Here is a tiny trained network, its code and every weight. The questions are about switching its units off for an input and a class, where a switched-off unit gives its printed mean instead of its output.

import numpy as np


def w(rows, s, z=0):
    codes = np.array(rows[::2]) - 128.0
    scale = np.full(codes.shape[1], s)
    scale[-1] = z or s
    return codes * scale


def norm(h):
    return h / np.sqrt((h * h).mean(-1, keepdims=True) + 1e-5)


def f(y):
    return np.maximum(y, 0)


def log_softmax(a):
    a = a - a.max(-1, keepdims=True)
    return a - np.log(np.exp(a).sum(-1, keepdims=True))


def net(x, mask):
    res = np.array(x, float).reshape(1, 8) / 4 @ E
    u = 0
    for l in range(3):
        y = f(norm(res) @ A[l][:, :-1].T + A[l][:, -1])
        res = res + np.where(mask[u : u + 3], y, B[l][:, -1]) @ B[l][:, :-1]
        u += 3
    return log_softmax(norm(res)[-1] @ U[:, :-1].T + U[:, -1])


A, B = {}, {}
E = w([
[177,140,34,108,127,142,161,122],'x0',
[253,104,167,72,169,100,139,160],'x1',
[94,120,89,101,186,114,199,189],'x2',
[122,132,126,118,127,143,143,143],'x3',
[115,117,146,133,135,103,129,131],'x4',
[132,239,139,79,206,91,123,54],'x5',
[127,126,133,127,135,132,125,136],'x6',
[101,147,92,134,81,51,64,148],'x7',
],0.0061)
A[0] = w([
[255,76,166,96,175,99,98,156,158],'0.n1',
[112,154,95,103,69,33,52,179,3],'0.n2',
[164,97,127,183,52,158,93,199,99],'0.n3',
],0.0084,0.0028)
B[0] = w([
[76,126,131,166,72,103,161,122,255],'0.n1',
[149,100,173,2,95,163,170,73,196],'0.n2',
[159,135,161,91,80,122,76,151,216],'0.n3',
],0.012,0.0069)
A[1] = w([
[185,76,119,206,86,64,4,162,141],'1.n1',
[33,126,84,152,97,174,84,96,3],'1.n2',
[72,79,46,94,98,168,176,253,187],'1.n3',
],0.0067,0.0022)
B[1] = w([
[71,213,221,178,88,14,85,103,198],'1.n1',
[85,163,76,172,81,190,254,165,174],'1.n2',
[170,115,91,110,153,108,85,164,254],'1.n3',
],0.0093,0.0053)
A[2] = w([
[128,235,136,72,215,141,91,2,130],'2.n1',
[82,117,221,195,151,162,104,157,25],'2.n2',
[159,93,99,246,82,121,226,102,255],'2.n3',
],0.0054,0.00097)
B[2] = w([
[181,92,229,159,68,110,39,197,253],'2.n1',
[135,66,61,101,233,102,64,2,185],'2.n2',
[64,125,128,84,101,125,92,13,239],'2.n3',
],0.0093,0.0035)
U = w([
[55,175,86,209,60,95,252,132,162],'0',
[135,125,123,149,188,60,128,205,253],'1',
[216,192,188,224,143,60,56,254,91],'2',
[131,124,117,117,139,128,131,128,146],'3',
[185,26,149,63,157,182,176,55,56],'4',
[117,122,109,120,166,108,97,131,96],'5',
[156,119,55,168,171,76,75,104,81],'6',
],0.0052,0.0034)

Each question gives the input, the list of numbers given to net, and the class t.
The units are the neurons (one row each of A and B). Each row of codes is followed by its name. A weight is (code - 128) times the scale printed after its matrix; where a second scale follows, it is the last column's (A, B and U).
mask holds one flag per neuron, layer by layer. A switched-off neuron (its flag False) gives its mean, the last column of its row in B, instead of its output. The means were averaged over made-up inputs and are rounded, as every weight is.
A unit's drop is (log p(t) with every unit on - log p(t) with that unit switched off) / (log p(t) with every unit on - log p(t) with every unit switched off).
The circuit of an input: a set's keep is (log p(t) with only the set's units on - log p(t) with every unit switched off) / (log p(t) with every unit on - log p(t) with every unit switched off). Starting from all 9 units, units are removed one at a time, each time the one whose removal leaves the highest keep (on an exact tie, the one counted first), for as long as the keep stays at least 0.8.
units of the circuit, in order: the units of the circuit, biggest drop first
k most important neurons: the k neurons with the biggest drops, biggest first
k most important neurons of layer l: the k neurons of layer l with the biggest drops, biggest first
drop of u: that unit's drop, to one decimal
input [-7,0,3,-7,4,8,8,-6], class 2: units of the circuit, in order : [2.n1]
input [5,7,2,-6,-4,-1,6,6], class 0: 3 most important neurons : [0.n1, 2.n1, 2.n2]
input [4,2,-1,-1,1,7,4,8], class 4: 2 most important neurons of layer 1 : [1.n1, 1.n3]
input [-8,8,0,-1,-4,-5,-1,-4], class 0: 2 most important neurons : [0.n1, 2.n1]
input [-1,-3,8,-2,-6,3,-7,-4], class 1: 2 most important neurons of layer 0 : [0.n1, 0.n2]
input [4,5,2,6,4,8,-7,-5], class 2: 3 most important neurons : [2.n1, 1.n2, 0.n2]
input [-3,-5,-7,-8,-6,-1,2,8], class 4: 2 most important neurons : [0.n2, 0.n1]
input [-2,-1,0,2,-1,7,-1,-7], class 2: 2 most important neurons of layer 0 : [0.n2, 0.n1]
input [-2,7,-3,2,0,-5,-1,-5], class 0: 2 most important neurons : [0.n1, 2.n1]
input [-4,-5,3,8,3,8,-2,1], class 2: 3 most important neurons : [0.n1, 2.n1, 2.n3]
input [7,-2,-1,7,-5,-7,5,-5], class 2: 2 most important neurons of layer 2 : [2.n3, 2.n2]
input [2,8,-6,-6,5,8,6,3], class 0: 2 most important neurons : [0.n1, 1.n3]
input [6,6,-2,-3,-4,2,-6,8], class 4: 2 most important neurons : [0.n2, 1.n1]
input [3,-2,5,3,-2,3,-1,-4], class 1: most important neuron of layer 0 : [0.n1]
input [2,7,-4,5,-2,-3,1,-2], class 0: 2 most important neurons : [0.n1, 2.n1]
input [5,6,1,-3,-5,5,-1,4], class 0: 2 most important neurons of layer 0 : [0.n1, 0.n3]
input [0,-2,-1,8,-4,-4,5,8], class 4: drop of 0.n2 : 1.3
input [3,2,1,-8,-5,6,2,8], class 4: drop of 1.n1 : 0.2
input [7,8,-5,8,7,3,-1,-8], class 0: drop of 0.n1 : 1.0
input [3,2,4,4,-1,0,7,8], class 4: drop of 0.n2 : 0.9
input [1,7,-6,-4,-3,5,3,-6], class 0: most important neuron of layer 2 : [2.n2]
